[128 = 0]

q952q366: [136 116 124 142 176 176  93 137  88 178 178  82 127 153 102 155  90 126
 138 141 202 167 102  97 196 116 183 135]
q176q191: [163 157 180 148 156 170 151 114 131 133 126 100 148 148  85 107 120 121
 117 129 124 132 198 100 128  96 176 126]
q238q822: [161 100 122 172 127 109 117 159 152 148 152 131 138 153 155 130 153 141
 137 119 169 124 134 155 155 122 127 122]
q238q822: [135  65 133 105 122 109 125 118 186 157 138 168 119 146 111 134 136 118
 148 131 150 179 149 135 115 150 139 113]
q952q366: [116 133 168 121 118 155 108 149 125 111 112 153  64 160 155  95 145 148
 126 136 105  72 170 122 108  99  97 134]
q299q575: [ 72  38  87 133 121 132 140 178 118 146  74 118 120 187 134 117 129 161
  98  98 166  92 137 121  85 111 134 149]
q308q825: [ 74 157 133 104 134 162 104 112  78 145 139 123 158 116 125 107 147 118
 122 115 130 161 107 118 165 180 144 117]
q952q366: [135 191 102 188 160 109 145 147  96 161  98  59  84  75 140 116 124 148
 123 164 136 103 150 159 119 120 125 135]
q176q191: [112 124 129  75 114 160 149  88 155 137 127 145 133 148  83 130 125 126
 121 126 126 172 165  94 110 126 165 129]
q308q825: [167 132 111 124 138  87 163 100 183 156 123 129 140  90  92 146 118 110
 139 150 136 188 119 155 108 141 148 125]
q299q575: [143 150 115 158 132  93 129 110 113 129 146 101 160  83 129 142 128 110
 141 124 120 147 132 138 148 163 131 106]
q238q822: [122 119 148 112 136 167 122 134 151 113 164 157 132 132 136 131 133 142
 134 150 140 151 154 109 151 119 131 115]
q299q575: [117 134 111 173  72  67  97 117  87 124 137 114 159 130 175 112 187 117
 140  61  99  91 163 150 149 194  99  93]
q238q822: [124  72 144 122 132 122 125 127 170 145 143 158 134 135 120 125 142 124
 145 133 144 172 179 126 123 155 139 101]
q176q191: [113 105  95 133  95 101 163 122 142 134  98 127 200 149 119 115 163 128
 104  75 131 136 134 143 108 153 146 127]
q308q825: [158 150 178 161 130 157 113 166 135 125 121 136  78 175 159  88 156 155
 123 135 127  63 173 139 128  76 110 139]
q176q191: [162 171 102 154  97 123 178 130 146 148  86 105 173 177 116  99 170 148
  86  83 140  99 124 161 112  90 156 162]
q308q825: [165 123 130 121 135 129 155 112 190 119 153 143 106 110 111 157 107 138
 144 171 131 160 179 114 115  97 136 119]
q238q822: [158 129 148 150 143 143 137 141 172 109 167 144 126 114 144 137 133 148
 141 164 138 141 184 123 146 105 124 109]
q299q575: [ 88  33  82 166 109  90 118 173 103 164  91 107 153 184 148 116 153 140
 113  66 172  99 126 146 114 155 132 130]
q299q575: [ 86 209  63 162 103 157 138 137  67 143 122  63 110 128 163 115 161 185
  98 120 145  83 169 123 152 112 134 141]
q176q191: [123  74  79 144  88  54 116 119 145 135 150 139 154 115 154 156 151 120
 152  97 136 149 133 149 135 185 109  97]
q308q825: [ 53 113 112  96 129 179 107 120  62 123 148 115 185 141 119 131 124 124
 112  96 143 154 103  82 169 166 156 121]
q238q822: [101 140 137 115 133 140 137 116 104 108 110 118 135 109 116 121 116 121
 119 128  98 122 142 107 110 137 129 124]
q238q822: [ 99 165 129 131 147 147 138 118 108 222  84  96 154 143  90  65 176 121
 104 105 165 176 130 163 131 177 187 136]
q299q575: [ 45  85  74  56  93 162 125 103 151 172 140 160 111 156 116 132 156 158
 125 125 169 199 166 101 127 166 156 119]
q176q191: [133  91 200 109 180 204 113 110 106 133 147 105 104 168  59 135  63 107
 137 146 135 149 206  40 129  93 188 121]
q308q825: [ 98  76 116 125  87 102 110 154 118 101  98 151  94 165 168 120 142 142
 125  97 106  60 133 130  92 124  81 133]
q952q366: [150 116 165 123 108 127 118  92 140 114 158 143 161 149 109 129 138 102
 144  99 105 145 183 101 140 146 145 100]
q308q825: [160 132 127 132 118  67 131 129 157 106 107 148  70  88 148 142 113 119
 148 156  88  98 108 161  85 120  73 131]
q176q191: [ 96 132 134  67 133 186 148 123 137 143  90 145 110 166  91 107 120 140
  98 135 137 139 107 110  97  97 154 164]
q238q822: [144  97 172 124 133 149  97 149 116 119 134 150 143 184 130 116 126 111
 126 100 134 103  84 123 146 112 127 140]
q176q191: [155 145 110 123 113 100 127 125 178 175 127 152  88 129 138 121 160 137
 140 145 152 152 108 179 126 133 120 137]
q952q366: [ 89  96  97 112 134 113 165 162 148 105  73 147 125 101 141 125 118 147
 106 147 119 112  91 149  72 119  98 146]
q952q366: [166 207 122 133  85  93 102  77 125 193 140 119 112 141 124 104 186 108
 144  95 127 148 119 174 159 170 140 127]
q952q366: [ 86   4 159 141 176 122 144 140 152 225  69 114 152 164  59  79 140 105
 126 106 179 203 225 127  75 193 203 100]
q308q825: [137 150 118 128 131  98 134 112 118 144 108 113 129 102 114 128 121 107
 130 126 116 136  92 149 116 147 128 134]
q176q191: [132 169 128  86 129 135  94  93  90  96 167 130 101  92 124 171  79 101
 150 149  98 133  52 101 158 128 108 135]
q176q191: [125 180 104 136 107 141 145 144 134 102 124 130 104 119 167 123 149 169
 112 145 118  86 137 140 125  91  98 142]
q238q822: [129 112 196 146 147 169  84 161  78 100 143 133 158 175 145 101 131 113
 123  96 123  82 107 109 166 120 123 127]
q308q825: [101 101 107  75  97 109 146  87 188 151 121 170 104 116 106 131 148 129
 141 139 121 189 182 128  88 165 134 109]
q308q825: [ 99  77 107 103 127 151 128 126 148  78 189 155 155 106 140 179 102 143
 142 151 138 166 155  77 154 130 123  99]
q238q822: [137 123 136 122 139 151 184 136 172 114  97 136 163 137 101 115 126 142
 100 135 128 136 153 124  92  92 151 141]
q299q575: [158  78 137 139 130 104 103 168 161 136 144 170 145 157 158 129 146 122
 138 117 161 128  53 172 151 130 106 135]
q952q366: [128 166 101 168 112  86 113 132 120 182 127 113 132 110 161  99 191 133
 135 112 149 139 124 190 155 183 121 115]
q299q575: [125 149 127 130 166 159 117 129 108 178 136  97 103 124 106 126 112 130
 130 155 168 160 116 125 152 126 161 138]
q299q575: [132 132 119 138  79 135 153 133 120 108  88 118 152 202 129 105 155 147
  91  66 111  58 155 119  99  85 135 153]
q299q575: [102 107 146 101 117 132 113 121 131 118 123 155  99 132 132 119 131 125
 137 130 106 125 154 115 109 142 111 117]
q308q825: [ 82 142 130 122 133 149  98 130  90 117 164 136 163  99 156 122 149 126
 134 126 129 152 113 122 178 179 119 103]
q238q822: [ 75  94  73  61  84 102  83  97  98 131 141 151  86 130 136 169 108 114
 148 111 123 141  55 112 131 168 101 133]
q952q366: [127  74 140 101 129 123 163 114 160  77 123 154 189 121  96 150  97 107
 122 118 101 150 132  97  96 126 136 118]
q952q366: [146 151 182 153 136 157  89 138 109 152 145 124  95 165 141  91 157 130
 138 123 135 105 174 129 158 124 133 120]
q299q575: [ 41  67  97 116 135 131 101 153  98 159 112 124  75 121 149 122 130 150
 135 141 153 137 162 116 113 170 116 113]
q176q191: [160 117  78 171  75 102 154 135 182 151 138 119 107 176 153 134 176 179
 126 110 161 106 229 141 119  94 135 124]
q952q366: [170 211 113 175 126 108 131 123 106  93 168  98 158  74 162 150 130 130
 134 138 109 107 105 144 176 121 107 120]
[139 105 198  60 168 147 134 134 198  44 138 220  69  63 131 151  68 115
 155 224  68 141 105 112  83  93  66 122] : q299q575
[149 169 170 121 183 168 115 128 118 145 136 115  80 105 105 125  91 118
 138 183 135 144 109 121 141 103 141 140] : q299q575
[110 124 114  98 112 201 114 166 122  42 190 167 146 160 180 167 111 175
 112 140 141  87  76  83 181  57  96 148] : q238q822
[ 80  72 104 106 160 153 132 172 141 138 113 143  85 121 138 138 102 159
 122 174 167 141 110 123 108 111 119 141] : q299q575
[125 123 104 132 114 117 146 109 130 161 114 106 153 146 102 124 141 125
 119 100 143 149 149 129 120 143 162 128] : q308q825
[158 108 152  98 123 130 105 118 161  92 170 172  90 128 135 163  99 120
 157 156 113 130 119 108 135 103 101 123] : q238q822
[158 166  49 116 102 104 148 117 179 165 147 131  87 116 138 166 136 161
 133 160 172 158  84 165 138 101 126 154] : q238q822
[114 102 129 116 146 154 121 129 117 180 114 111 115 168  93 117 119 126
 121 121 167 151 129 117 127 126 170 142] : q299q575
[102  54 151 101 160 104 142 103 138 115 105 132 124  83  78 147  72  88
 148 149  95 171 171  92  71 165 137  99] : q299q575
[ 62  16 124  99 142 132 159 142 151 130  65 136  92 142  93 123  96 139
 118 139 125 134 217  87  36 127 140 120] : q952q366
[119  91 151 127 114 131 111 132 139 115 149 158 156 150 143 118 153 124
 136 105 126 134 155 121 142 151 123 105] : q952q366
[122 137 112  83 136 133 149  83 139 137 125 122 121 101  77 154  89 111
 131 149 120 178 121 103 108 132 156 132] : q308q825
[136 172 142 133 131 157 116 119  98 121 125  94  33 134 126 132  98 147
 133 159 106  76 191  91 113  75 121 139] : q952q366
[121 135 124 127 108 116 133 113 144 162 114 132 121 139 123 104 166 131
 128 114 130 144 168 145 116 153 139 120] : q308q825
[106  67  93 133 115  81 107 146 113 138 120 133 142 134 147 142 129 116
 135  98 144 124  71 148 127 164 109 127] : q176q191
[143 114 116 141 122 139 152 160 140  88 123 132 159 154 144 139 120 150
 105 118 134  88 104 124 124  76 119 149] : q238q822
[ 81 114 133 150 173 183  95 219  92 147 108 122  46 149 184  97 130 182
 113 173 177  71 107 142 138  87  97 155] : q952q366
[ 78  62  70 111 104 136 138 115 104 109 148 109 188 150 112 172 105 135
 117  88 148 149 145  70 137 142 158 117] : q308q825
[158 136 141 155 115  82  97 117 123 132 160 136 156 112 150 128 155  99
 154 105 119 137 109 158 164 176 111 102] : q299q575
[162 112 105 148 110  72 134 123 151 178 109 124 163 152 116 120 158 108
 127  86 154 147  83 180 126 155 145 136] : q176q191
[124  99 122 141 132  93 113 127  77 117 119 105 195 125 118 141 107  85
 125  78 119 120  49 130 140 164 131 128] : q176q191
[165 145 161 119 137 144  92 122 149 143 176 154  91 136 135 134 131 122
 155 155 144 149 117 133 167 119 124 124] : q238q822
[116 135  83 135 176 137 157 153 141 125 142 110 124  57 135 165  89 154
 127 197 163 165  95 133 137 112 127 133] : q299q575
[124 119  88 111  89  91 129 101 153 130 147 147 135 116 136 151 145 127
 142 116 126 156 129 137 130 159 118 114] : q176q191

q318_q451: [102 137 177 129  55 122  77 172 120 111  69 130 137 131 109 154 131 116
 101 136 147 151  73 133 167  98  85 111]
q318_q451: [125 106  57  86 134 104 129 102 159 113  65 116 100  70 142 173 165 110
 136 140 120 144 184  67 126 153 157 126]
q318_q451: [103 137 139 122 109 186 154 160 172 188 179 119 108 148 184 149 102 147
 140 120 131 153 182 135 177 178 101 151]
q265_q179: [140 117 116 123 162 134 101  84  99 102 140 130 101 105  94  98 137 125
 123 140 144 117 149 115 114 117 179 104]
q265_q179: [128 109 178 144 108 181 111  87 136 137 141 146 147  92  98 115  84  76
 130 139 163 104 156 161 175 132 125 121]
q537_q354: [114 111  84 111 138 118 159 111 135 128 104 129 138 104 165 163 131 112
 144 111 113 144 143 124 144 131  89 160]
q265_q179: [ 56  80 152 161 146 138 158  67  60 105 187 137 102 113 158 102  94 144
 100 125 152 155 164  74 169 147  87 135]
q537_q354: [109 118  99 119 131  95 137 127 118 109 104 121 113 120 146 145 149 142
 120 128 118 148 130  85 120 133 122 130]
q230_q783: [127 123 165 137 101 148 107 119 127 126 115 140 151 113 104 127 107  94
 125 131 147 117 115 158 157 112 109 124]
q724_q115: [120 127 161 151 121 118 124 128  97 113 135 136 146 143 115 109 116 129
 115 125 133 123  89 140 126 107 107 125]
q230_q783: [ 95  95 158 133  80 144 121  98 135 119  82 144 156  76 126 160  99  69
 122 132 153 134 139 130 193 127  73 137]
q230_q783: [ 85 115 140  95  60 185  92 138 156 145  77 131 120  82 152 194 111  82
 131 124 159 171 158 146 235 128  60 143]
q724_q115: [109 117 120 137 112  66 145 139 133 106  91 118 119 127 136 140 154 150
 103 147 115 137 126  48  95 154 143 111]
q265_q179: [170 113 147 164 170 138 167  71 154 145 186 138 149 116  96  73  99 109
 139 148 130  61 178 125  82 171 202 114]
q537_q354: [174 137  74  85 151 158 118 118 195 157 120 116  99  95 120 143 149 113
 159 143 125 111 203 125 114 163 207 118]
q724_q115: [165 138 191 162 124 156 118 114 112 134 148 156 199 140  80  91  82  81
 141 115 140  78  68 232 134  79 101 136]
q724_q115: [ 64  96 143 140 144 168 138  84  52 114 180 142 116 121 165 119  89 129
 120  99 152 169 133 144 200 104  42 160]
q230_q783: [ 78 140 117 128 121  77 128 178  58  95 117 119 112 179 169 142 155 188
 102 101 109 187  48 107 126  85  54 144]
q318_q451: [164 136 109 134 173 117 144 113 127 130 158 127 130 141 114  96 135 140
 140 128 114  99 132 134  78 131 175 124]
q265_q179: [ 97 115 127 136 134 118 143 119 100 117 142 127 117 132 151 127 125 145
 117 122 128 148 130 102 138 132 103 136]
q537_q354: [182 131  61  90 158 119 129 104 148 122  68 138 174  91 115 158 144  71
 174 104 105 105 107 198 114  83 118 159]
q724_q115: [106 140 127 129 140 116 117 151  80 113 154 120  97 165 141 113 143 177
 111 119 126 157  99 115 120 108 117 124]
q537_q354: [106 113 160 150 121 156 153 108 112 139 154 145 163 127 146 126  84 104
 134 109 137 128 120 169 171 120  61 158]
q318_q451: [ 86 126 166 141  92 138 125 152 108 130 134 130 129 146 149 138 111 139
 110 120 139 157 105 129 170 122  69 136]
q537_q354: [163 126  66  90 153 137 136 105 165 138  94 128 140  89 132 158 141  90
 166 118 114 116 157 156 125 125 141 149]
q724_q115: [109 107 132 142 119 103 150 110 125 115 111 132 142 112 136 135 123 118
 118 133 126 127 131  97 129 141 111 131]
q265_q179: [ 99  97 164 124 109 182  70  71  84 100 119 146 115  72  93 122 100  78
 115 134 181 139 144 149 205  95 105 114]
q230_q783: [142 145 100 133 173  95 151 143  90 118 155 125 135 173 142 107 144 168
 135 103  98 130  79 146  80  99 118 146]
q230_q783: [143 124 162 127  99 175 100 112 165 146 120 137 137  95  96 129 104  82
 134 146 156 105 160 153 162 140 149 112]
q230_q783: [123 143 126 104 109 163 101 156 141 146 124 122 109 131 137 149 131 130
 134 123 137 150 134 151 162 122 116 131]
q265_q179: [143 149 125  73 115 194   3 132 111 110 105 119  54  97  68 126 157 120
 122 146 177 151 146 152 171  84 190  79]
q318_q451: [ 61 105 131 141 114  88 143 130  71  93 116 126 114 135 165 143 134 157
  96 119 127 176 102  73 149 119  63 138]
q537_q354: [144 131  71  95 143 106 121 130 155 122  95 112  94 109 130 148 169 139
 134 141 116 134 162  83  99 147 181 115]
q537_q354: [163 152 116 107 131 163 117 152 188 169 147 115 102 134 123 129 137 137
 145 143 127 114 176 134 116 163 192 114]
q318_q451: [107 116 136 141 141 142 152 110 107 133 163 134 132 133 150 119 106 132
 129 115 130 135 135 135 147 131  96 146]
q265_q179: [121 117 144 116 122 170  73  97 103 111 126 134 102  94  94 118 121 104
 120 137 165 134 146 140 169 106 142 107]
q318_q451: [150 135  86 120 168 109 154 128 145 137 150 115 106 140 140 117 150 159
 138 132 106 120 157  97  79 156 179 125]
q724_q115: [218 186 123  99 136 174  81 173 187 171 134 123 136 153  79 114 140 117
 165 131 123  85 117 220  96 109 201 113]
q230_q783: [178 153 105 137 192 117 152 127 100 131 173 134 159 172 120  89 129 145
 154  99  99  98  78 196  71  88 134 150]
q724_q115: [102 111  97 114 148 143 148 106 117 131 145 126 107 113 165 142 125 133
 136 115 127 154 163 114 155 139 104 150]
[130 138 162 136 110 144 102 140 105 123 124 139 152 140 109 122 113 113
 127 116 139 126  79 182 149  86  92 132] : q230_q783
[194 161 123  87  83 146  61 166 215 148  50 120 131  99  69 158 157  84
 145 159 136  97 139 156 118 129 205  91] : q318_q451
[ 72  93 119 130 125 158 179  99 142 153 160 127 110 103 193 155  99 127
 131 122 135 159 204  87 185 183  83 158] : q537_q354
[138 132 112 131 145  89 129 132 113 107 120 122 121 139 118 116 152 149
 119 133 115 124 109 102  85 121 155 116] : q318_q451
[150 160 152 135 115 126 116 175 134 141 135 126 144 171 116 118 130 144
 129 123 119 118  81 166 109 110 127 124] : q537_q354
[162 164 132 119 120 144 121 177 166 162 138 121 134 162 125 129 133 141
 143 126 116 116 115 167 111 131 147 128] : q537_q354
[111  90 178 179 112  79 146  79 102  87 107 145 166 102  93 102 108 100
  97 151 139  96 110  81 109 134 128 107] : q230_q783
[147 160 135 106 113 169  89 171 164 159 145 114  90 147 118 127 139 149
 131 141 139 132 152 139 133 143 176 105] : q265_q179
[208 170  92  97 143 123 104 159 163 140  86 129 168 139  93 137 153 102
 167 113 102  93  77 216  86  81 154 136] : q537_q354
[141 150 177 112  76 196  57 159 177 158 128 121  92 119  88 128 122 116
 120 161 168 123 167 140 168 148 183  84] : q230_q783
[204 198  64  73 131 116 109 227 221 175  97  95 103 173 129 157 192 169
 160 135  86 120 127 143  58 146 213 116] : q537_q354
[169 140 116 123 152 129 119 121 147 133 138 124 121 128  99 106 139 129
 137 141 125  99 143 132  90 135 192 109] : q265_q179
[168 164 118 109 132 135  99 168 153 143 128 117 113 153 107 121 151 146
 137 134 121 118 117 150  98 121 177 111] : q724_q115
[158 141  44  85 149  38  98 146 123  75  37 107  99 116 105 151 214 152
 121 141  97 138  96  66  49 102 191 101] : q537_q354
[102  95 115 150 154 107 188  82  98 116 141 142 163 115 163 130 104 113
 134 105 115 129 125 125 135 127  67 167] : q724_q115
[155 132 120 126 137 102 110 121 123 106 100 129 136 120  93 118 146 119
 127 136 124 108 106 129  94 108 161 111] : q318_q451
[119 123  88 119 145  96 155 131 132 123 121 117 112 130 157 142 150 152
 128 126 108 143 142  85 105 147 133 136] : q724_q115
[117 144 108 129 139  96 151 171 132 136 152 107  93 172 161 126 155 193
 116 131 105 149 132  74  89 158 149 123] : q318_q451
[ 57  88 204 179 110 140 127  86  68 103 184 137  98 123 125  86  90 146
  77 150 170 144 154  61 167 154 114 101] : q537_q354
[ 99 109  89 126 144  87 168 118 111 112 115 123 124 124 169 148 142 145
 125 117 107 152 130  83 119 138  97 149] : q230_q783
[182 159  44  54 178 218 115 135 193 192 163 113  85 116 153 153 141 123
 192 108 121 133 210 198 149 142 175 154] : q724_q115
[116 132 138 156 144  69 141 141  66  92 136 129 140 171 127 101 140 167
 106 116 110 134  55 114  85  94 104 128] : q230_q783
[120 119 113 125 141 136 147 115 131 136 143 127 121 122 147 132 123 130
 134 124 125 134 153 119 135 143 123 139] : q318_q451
[ 67  97 173 156 113 159 142 103 116 137 188 125  82 121 152 110  98 153
  96 150 160 150 198  55 170 188 132 111] : q537_q354

q253_q249: [114 115 110 141 154  90 128 131 131 129 140 124 123 122 127 108 101 109
 122 112  95 137  96 134 135  95 128 191]
q452_q122: [203 112 148 199 112  92 145  96 141 117  93  97 171  98 145 121 135 108
 121 117  96  66 122 141 101 118 180 156]
q253_q249: [113 159 200  91  96 131 137  94 105 117 108 103 108 109 137 124 174 102
 148 158 135 128 138 107 142 135 121  75]
q452_q122: [213 131  57 146 190  83 142 180 136 126 148 109 167 118 116 113  85 142
  72  96 166  86  97 108 140 112  77 141]
q399_q667: [155 110 111 157 183  87 134 141 137 119 136 110 122 114 130 120  88 127
 118 137  94 115  94 100 120  87 146 172]
q399_q667: [151 117 109 164 175 127 146 169 156 140 123  94 197 107 167  80 131  96
  26  76  79 152 142 138  58 102  91 180]
q478_q306: [ 89 166 146  93  85 126 113 106 100 116 149 129  89 151 118 115 153 110
 162 110 182 110 119 155 189 165 116  70]
q399_q667: [129 107 160 131  96 150 150 136 118 133 128  94 135 115 130 105 123 104
 118 147  95  81 121 137 137 117  94 131]
q399_q667: [132 121 116 121 110 153 132 152 120 110 116 127 143 118 126 121 120 151
 116 135 166  90 135 135 129 156 124 102]
q478_q306: [132  84 112 113 137 133 150 143 139 149  87 153 168  84 116 154 100 155
 118 172  84 169 133 100  93  86 107 215]
q478_q306: [130 138 139 112 132 103 132 118 117 124 125 122 116 116 121 129 127 120
 140 141 131 129 112 110 147 115 120 131]
q253_q249: [160 113 101 172 177  82 133 165 120  70 135  79 124 102 139  75  73 129
  99 120 144  33  75 120 137 121 166 134]
q253_q249: [106 166 143  70 125  30 137  97  87 110 118 111 110  84 110  96 129  83
 147 121 154 132  68 115 203  95  85 168]
q399_q667: [125 102  61 182 174 140 115 171 164 158 180 137 148 175 139 106  96 119
  74  58  87 150 127 172  98 116 112 181]
q452_q122: [132 130 101 103 156 130 126 150 128 141 149 143 114 140 109 147 108 150
 131 142 143 148 121 102 144 118  95 123]
q399_q667: [128 126 108 126 130 139 125 144 129 122 127 136 137 130 127 127 122 144
 118 121 150 123 134 134 124 143 127 120]
q253_q249: [ 91 100 111 152 123 136 123 160 117  77 127 109 121 115 140  77  89 135
 115 120 141  58 103 161 131 149 171 136]
q452_q122: [ 84 148 172  91  59 137 137 114  93 131 146  97 112 133 123  85 154  72
 135 112 139  89 113 170 191 143  63  99]
q253_q249: [176 141 111 131 136 146 126 134 140 141 130 143 142 145 122 162 140 157
 125 128 161 132 154 113 116 147 122  84]
q253_q249: [139 121  98 150  70 176 116 129 136 160 162 154 137 185 110 144 134 135
 142  89 152  95 148 193 154 171 105  98]
q478_q306: [ 95 139 159 151 114 137 107  85 142 120 105 145 121 138 155 137 171 121
 147 113 111 172 161 148  85 149 207 120]
q452_q122: [ 82 144 140  96 114 151 118 125 121 123 121 142 118 131 134 126 152 130
 131 127 147 164 148 134 123 149 127 105]
q399_q667: [121 111  90 128  76 182 103 127 127 127 134 189 106 170  94 183 114 197
 192 147 192  98 149 158 154 188 171  79]
q478_q306: [168 137 148 126 161  72 146 121 117 123 134  90 114 104 122 119 113 104
 130 150 109 103  88  84 155  84 107 140]
q253_q249: [215 159 119 105 142 144 137 134 135 136 103 143 158 121 117 185 156 179
 122 156 196 137 170  71 109 153 109  49]
q399_q667: [ 92 103 140 113  80 169 134 136 115 157 167 125 100 158 106 122 109 109
 152 143  98  98 115 158 177 122  72 131]
q452_q122: [111 130 128 120 123 127 125 127 124 127 131 131 122 130 127 123 128 124
 131 124 131 133 125 135 136 130 125 130]
q478_q306: [133 128 108 133 136 111 129 140 126 135 151 120 129 137 122 111 112 113
 116 105 127 114 108 141 150 118 100 145]
q478_q306: [142 112  60 163 177 130 119 172 155 137 152 141 156 148 135 117  97 144
  79  81 125 142 129 146  97 126 124 163]
q452_q122: [168 137 129 134 156 108 135 113 148 153 112 136 155 118 133 155 146 127
 115 127 104 180 145  99  94 102 122 153]
q452_q122: [ 57 133 152  97 101 145 112 103 119 127 121 155  96 137 127 138 146 128
 166 142 123 174 139 139 134 138 151 129]
q253_q249: [122 130 138  98 100 118 141 129 105 108 101 120 139  92 120 114 126 129
 130 145 156 100 116 126 150 134 111 129]
q253_q249: [156 122 146 159 172 102 136 118 146 148 144 104 122 131 140 129 124 100
 118 131  59 148 116 101 107  79 129 161]
q399_q667: [112 108  93  71 162 120 144 178 111 131 138 134 118 103  97 129  70 153
 120 174 134 135  93  83 161  90  57 167]
q452_q122: [ 95 114 135 131 119 186 132 176 120 126 177  88 109 158 139  79 112 106
  93 118 116  75 124 155 143 143  81  85]
q452_q122: [112 103 110 146 167 158 128 172 142 147 179 111 111 160 133 108  94 119
  97 122  81 128 118 129 120 105  95 140]
q478_q306: [146 167 118 141 141 122 104 117 132 114 147 135 109 163 134 137 153 138
 138  95 183 124 141 133 134 168 164  57]
q478_q306: [117 156 145  89  97 109 126 103 103 125 131 132 103 129 108 135 143 119
 165 136 167 120 115 126 182 138 107  99]
q478_q306: [159 110  93  86  96 167 140 147 126 154 102 176 161 117  89 186 116 190
 143 170 172 135 153 111 135 143  82 125]
q399_q667: [162 137 101 163 185  80 115 125 142  98 118 130 128 119 139 132 115 148
 124 115 146 128 116 105 103 126 198 134]
[181 122 118 107 127 157 144 164 113 137 160 112 108 143  95 151  96 158
 141 176 164  59 115  91 177 132  67  63] : q452_q122
[124 139 118 154 171  79 113 121 128 113 164 112  89 147 132 108 108 107
 138 104 117 117  89 127 151 110 158 138] : q399_q667
[130 126 125 145  95 126 127 127 117 123 151 112 121 145 122 104 120 108
 135 103 141  67 108 169 168 144 119 115] : q253_q249
[176 130 148 146 179 130 135 112 162 176 133 131 135 141 137 174 149 124
 119 147  60 203 156  76  76  83 121 140] : q253_q249
[121 163 109  60 150  90 121 145  89  62 101 137  98  88 108 132 110 180
 153 168 245 103 101  75 173 158 146  70] : q399_q667
[121 207 145  56 146  48 118  86  98 118 127 134  94 117 114 136 168 107
 159 119 195 181 106  88 186 124 101  93] : q253_q249
[118 131 137 113 130 146 129 131 129 142 137 130 120 137 127 136 135 127
 127 137 119 150 138 118 126 124 108 117] : q452_q122
[130  63 105 185 110 176 142 181 134 142 182  90 131 158 125  83  66 108
  99 115  70  28  99 182 145 117  90 157] : q399_q667
[150 122  61 163 164  56 123 127 149 164 161 145 154 145 115 117  98  97
 106  54  96 159  89 163 145  84  96 235] : q478_q306
[115 117 150 120 121 202 130 157 128 132 149 116 107 152 133 133 129 144
 124 162 123 111 154 115 117 147 113  62] : q452_q122
[ 97 133  39 136 198 115  99 173 151 146 188 161 121 179 125 114  95 135
  90  56 139 188 116 153 127 124 104 165] : q399_q667
[ 84 131 106 122 145 103 119 138 124 124 149 128 118 133 131  94 113 105
 114  92 122 146 103 151 144 117 115 167] : q478_q306
[152  95  34 168 208  79 113 169 146 109 147 154 124 131 111 134  46 175
 123 116 136 117  83 115 126 104 173 197] : q452_q122
[185 168 160  77 135 117 146 103 125 151  93 136 147 102 118 181 174 142
 135 169 155 180 159  58 119 117  86  87] : q253_q249
[116 148  98 165 179 122  92 140 140 101 174 128  85 178 144 114 120 137
 127  85 157 122 122 140 125 157 191  79] : q253_q249
[191 145  87 161 151 112 118 137 139 135 167 127 126 167 118 139 119 137
 124  91 166  91 120 134 149 144 124  88] : q253_q249
[167 142 142 149 142 109 129  89 153 201 170 133 121 174 120 164 154  86
 141 105  60 187 134 123 133  83  85 153] : q253_q249
[122  94 135 107  84 188 149 142 133 173 118 144 159 125 114 150 128 135
 121 157  91 145 156 137 116 118  65 155] : q399_q667
[148  86  78 161 121 147 132 151 149 159 141 150 161 145 114 138  94 142
 114 109 102 118 129 162 119 119 109 184] : q253_q249
